Below is a small trained network, with its code and all its weights. Each question gives an input and a target symbol and asks what happens when units are switched off, that is, made to give their printed mean instead of their output.

import numpy as np


def w(rows, s, z=0):
    codes = np.array(rows[::2]) - 128.0
    scale = np.full(codes.shape[1], s)
    scale[-1] = z or s
    return codes * scale


def norm(h):
    return h / np.sqrt((h * h).mean(-1, keepdims=True) + 1e-5)


def f(y):
    return y / 2 * (1 + np.tanh(0.7978845608 * (y + 0.044715 * y**3)))


def softmax(a):
    e = np.exp(a - a.max(-1, keepdims=True))
    return e / e.sum(-1, keepdims=True)


def log_softmax(a):
    a = a - a.max(-1, keepdims=True)
    return a - np.log(np.exp(a).sum(-1, keepdims=True))


def net(x, mask):
    ids = ['ΞΣΩαβγεζηθλμπτφψ'.index(c) for c in x.split()]
    T = len(ids)
    res = E[ids] + P[:T]
    u = 0
    for l in range(2):
        q, k, v = (norm(res) @ M[l].T for M in (Q, K, V))
        z = softmax(np.where(np.tri(T) > 0, q @ k.T / 4**0.5, -1e9)) @ v
        res = res + np.where(mask[u], z, O[l][:, -1]) @ O[l][:, :-1]
        u += 1
        y = f(norm(res) @ A[l][:, :-1].T + A[l][:, -1])
        res = res + np.where(mask[u : u + 16], y, B[l][:, -1]) @ B[l][:, :-1]
        u += 16
    return log_softmax(norm(res)[-1] @ U[:, :-1].T + U[:, -1])


Q, K, V, O, A, B = {}, {}, {}, {}, {}, {}
E = w([
[98,107,159,114,132,140],'Ξ',
[148,218,73,179,138,244],'Σ',
[45,76,115,44,103,181],'Ω',
[203,80,140,38,103,109],'α',
[89,99,153,140,134,131],'β',
[121,171,130,107,116,154],'γ',
[176,92,172,147,148,130],'ε',
[30,102,121,97,192,180],'ζ',
[97,196,151,105,132,102],'η',
[63,133,109,2,190,101],'θ',
[114,83,10,136,57,195],'λ',
[101,212,141,140,121,125],'μ',
[224,125,44,164,37,33],'π',
[165,201,130,84,185,198],'τ',
[226,158,117,205,86,203],'φ',
[96,166,169,207,204,153],'ψ',
],0.0085)
P = w([
[134,205,128,146,93,2],'0',
[129,128,174,125,70,201],'1',
[128,134,175,115,73,188],'2',
[127,132,175,103,74,173],'3',
[134,114,161,101,76,181],'4',
[131,110,166,97,83,168],'5',
[128,105,165,99,85,160],'6',
[127,109,157,98,88,150],'7',
[125,112,157,103,91,139],'8',
],0.0045)
Q[0] = w([
[254,90,174,123,128,81],'L0H1',
[42,177,235,113,8,134],'L0H1',
[174,141,141,63,117,73],'L0H1',
[221,50,8,129,172,165],'L0H1',
],0.0059)
K[0] = w([
[146,34,158,152,193,96],'L0H1',
[231,223,173,122,91,62],'L0H1',
[255,60,170,186,159,170],'L0H1',
[96,62,56,139,162,226],'L0H1',
],0.0057)
V[0] = w([
[100,200,70,72,94,129],'L0H1',
[120,132,134,63,76,81],'L0H1',
[125,3,102,44,185,120],'L0H1',
[11,110,57,116,165,91],'L0H1',
],0.005)
O[0] = w([
[244,147,60,10,171,209,193],'L0H1',
[138,193,165,179,182,246,175],'L0H1',
[135,199,163,253,68,220,2],'L0H1',
[205,250,154,49,27,132,100],'L0H1',
],0.0035,0.007)
A[0] = w([
[232,189,106,90,143,107,229],'L0N1',
[179,112,150,36,81,101,65],'L0N2',
[186,130,236,129,196,102,207],'L0N3',
[77,116,144,105,164,98,84],'L0N4',
[100,13,108,132,110,135,144],'L0N5',
[151,85,135,100,72,73,82],'L0N6',
[182,50,193,92,197,129,99],'L0N7',
[181,174,141,138,192,166,125],'L0N8',
[77,115,122,30,76,156,220],'L0N9',
[94,143,166,159,81,177,215],'L0N10',
[143,117,129,88,72,158,111],'L0N11',
[171,152,72,110,120,153,100],'L0N12',
[174,71,90,83,141,167,74],'L0N13',
[245,70,28,200,33,178,97],'L0N14',
[203,74,60,118,135,92,182],'L0N15',
[254,34,146,225,117,69,12],'L0N16',
],0.0061,0.0011)
B[0] = w([
[120,70,130,206,97,123,221],'L0N1',
[115,78,170,214,147,163,208],'L0N2',
[119,179,62,153,83,240,183],'L0N3',
[110,111,115,176,130,137,159],'L0N4',
[123,197,143,90,228,94,137],'L0N5',
[172,145,152,87,122,249,127],'L0N6',
[175,168,120,180,29,117,189],'L0N7',
[118,90,159,170,123,178,168],'L0N8',
[137,171,110,177,220,93,254],'L0N9',
[71,134,83,111,209,39,123],'L0N10',
[125,172,117,144,190,82,152],'L0N11',
[93,107,153,138,99,90,152],'L0N12',
[76,202,153,131,96,114,168],'L0N13',
[163,137,242,144,133,176,148],'L0N14',
[130,122,130,253,77,179,136],'L0N15',
[155,75,212,66,175,120,145],'L0N16',
],0.0041,0.0055)
Q[1] = w([
[123,58,175,107,95,159],'L1H1',
[108,204,178,137,151,75],'L1H1',
[127,220,109,153,145,135],'L1H1',
[98,241,112,205,254,105],'L1H1',
],0.0073)
K[1] = w([
[95,104,134,91,231,153],'L1H1',
[98,179,99,56,61,59],'L1H1',
[114,154,155,165,64,69],'L1H1',
[104,236,2,170,12,2],'L1H1',
],0.0054)
V[1] = w([
[164,86,42,127,152,60],'L1H1',
[142,89,61,182,143,162],'L1H1',
[91,80,114,116,206,175],'L1H1',
[2,116,107,149,112,133],'L1H1',
],0.0063)
O[1] = w([
[101,104,108,55,53,150,149],'L1H1',
[132,253,134,71,122,113,19],'L1H1',
[74,163,75,146,145,142,2],'L1H1',
[48,100,199,144,108,98,89],'L1H1',
],0.0065,0.0022)
A[1] = w([
[86,181,52,131,146,95,85],'L1N1',
[118,107,128,84,70,177,2],'L1N2',
[116,161,78,118,134,184,163],'L1N3',
[133,111,70,2,119,171,124],'L1N4',
[128,130,200,144,145,97,80],'L1N5',
[156,81,114,140,96,135,125],'L1N6',
[137,72,135,91,129,144,141],'L1N7',
[110,143,145,132,172,142,130],'L1N8',
[70,88,163,143,124,142,98],'L1N9',
[202,88,105,132,134,130,85],'L1N10',
[106,124,75,137,70,193,110],'L1N11',
[183,163,151,121,159,143,73],'L1N12',
[133,162,104,163,150,123,170],'L1N13',
[129,173,167,125,152,122,150],'L1N14',
[120,125,162,83,60,102,182],'L1N15',
[76,120,132,68,175,124,96],'L1N16',
],0.01,0.0025)
B[1] = w([
[154,125,203,99,84,162,158],'L1N1',
[56,101,104,79,39,76,157],'L1N2',
[172,91,174,136,254,80,183],'L1N3',
[109,126,88,173,149,104,253],'L1N4',
[145,181,95,129,118,92,159],'L1N5',
[105,172,165,179,90,148,193],'L1N6',
[157,164,126,176,117,120,237],'L1N7',
[108,92,75,154,107,136,184],'L1N8',
[166,99,128,30,113,82,167],'L1N9',
[151,168,130,133,71,187,236],'L1N10',
[100,86,43,138,175,90,142],'L1N11',
[88,102,137,102,59,96,192],'L1N12',
[125,111,108,57,145,145,164],'L1N13',
[118,131,114,155,29,114,168],'L1N14',
[109,80,115,130,144,217,167],'L1N15',
[178,123,128,181,118,187,169],'L1N16',
],0.0057,0.0043)
U = w([
[137,165,111,75,57,38,201],'Ξ',
[160,198,214,38,163,142,69],'Σ',
[140,67,178,64,139,177,51],'Ω',
[238,161,67,71,149,63,134],'α',
[34,209,118,56,95,210,128],'β',
[33,56,34,187,20,176,61],'γ',
[168,61,227,188,117,29,120],'ε',
[5,51,205,96,104,69,196],'ζ',
[214,180,175,196,43,190,161],'η',
[118,57,127,148,146,70,124],'θ',
[46,200,167,191,181,164,20],'λ',
[62,234,71,224,105,28,105],'μ',
[162,25,128,23,56,146,81],'π',
[106,71,76,182,152,81,156],'τ',
[98,157,22,51,133,127,185],'φ',
[171,69,79,172,173,186,4],'ψ',
],0.011,0.0029)

Each question gives the input, a string of symbols that net reads in full, and the target symbol t.
The units are the heads (4 rows each of Q, K, V and O) and the neurons (one row each of A and B). Each row of codes is followed by its name. A weight is (code - 128) times the scale printed after its matrix; where a second scale follows, it is the last column's (O, A, B and U).
mask holds one flag per unit, layer by layer, with each layer's heads first. A switched-off unit (its flag False) gives its mean, the last column of its rows in O or B, instead of its output. The means were averaged over made-up inputs and are rounded, as every weight is.
A unit's drop is (log p(t) with every unit on - log p(t) with that unit switched off) / (log p(t) with every unit on - log p(t) with every unit switched off).
The circuit of an input: a set's keep is (log p(t) with only the set's units on - log p(t) with every unit switched off) / (log p(t) with every unit on - log p(t) with every unit switched off). Starting from the 12 units with the biggest drops (on a tie, the unit counted first), units are removed one at a time, each time the one whose removal leaves the highest keep (on an exact tie, the one counted first), for as long as the keep stays at least 0.8.
units of the circuit, in order: the units of the circuit, biggest drop first
most important unit: the unit with the biggest drop
k most important neurons: the k neurons with the biggest drops, biggest first
top k neurons in layer l: the k neurons of layer l with the biggest drops, biggest first
input η η ε α, target η: most important unit => L0N7
input η η τ, target ψ: top 2 neurons in layer 1 => (L1N3, L1N11)
input α η η μ, target λ: top 2 neurons in layer 0 => (L0N7, L0N16)
input γ η η η, target φ: units of the circuit, in order => (L1H1, L0H1, L0N1, L1N4)
input ε ε μ η η, target ζ: units of the circuit, in order => (L0H1, L1N9)
input Ξ Ξ θ μ η γ, target μ: top 2 neurons in layer 0 => (L0N3, L0N16)
input ψ η μ, target π: units of the circuit, in order => (L0H1, L1N9, L1H1, L0N2)
input η η ζ Σ, target ψ: units of the circuit, in order => (L1N3, L1N11)
input τ Ξ Ω η μ, target Σ: 2 most important neurons => (L1N1, L1N3)
input η Ξ ε μ Ξ Ξ ε θ η, target η: top 2 neurons in layer 0 => (L0N9, L0N13)
input η η μ μ ε Ξ, target η: 2 most important neurons => (L0N9, L0N7)
input μ α μ, target γ: top 4 neurons in layer 0 => (L0N13, L0N14, L0N1, L0N7)
input θ λ ε μ η η μ, target ψ: 2 most important neurons => (L0N14, L0N7)
input μ η Ξ, target γ: most important unit => L0H1
input Ξ η θ η η μ, target μ: top 2 neurons in layer 1 => (L1N14, L1N5)
input τ Ξ η ε Σ Ξ, target Σ: 2 most important neurons => (L1N1, L1N3)
input μ μ η α Ξ η, target γ: top 4 neurons in layer 0 => (L0N13, L0N14, L0N1, L0N7)
input γ η Ξ μ μ Ξ η, target φ: 3 most important neurons => (L0N1, L0N14, L1N4)
input ψ θ μ μ η η, target π: 2 most important neurons => (L1N9, L0N2)
input π η φ η, target α: most important neuron => (L0N14)
input ψ η Ξ, target π: top 3 neurons in layer 0 => (L0N2, L0N13, L0N7)
input λ Σ η Ξ λ η Ω η, target Ξ: 2 most important neurons => (L0N14, L1N12)
input μ η η μ, target γ: 3 most important neurons => (L0N13, L0N14, L0N1)
input φ η Ξ Ω μ Ξ η, target Ω: 3 most important neurons => (L1N1, L1N16, L0N16)
input μ η ε η η λ λ η, target γ: top 2 neurons in layer 0 => (L0N13, L0N1)
input τ η ε Σ η η η β, target Σ: 2 most important neurons => (L1N1, L1N3)
input Σ β η μ ε μ, target β: 2 most important neurons => (L0N15, L1N15)
input η ζ η ζ η η μ Ξ, target η: most important unit => L0N9
input η τ η μ ε, target η: top 2 neurons in layer 0 => (L0N7, L0N3)
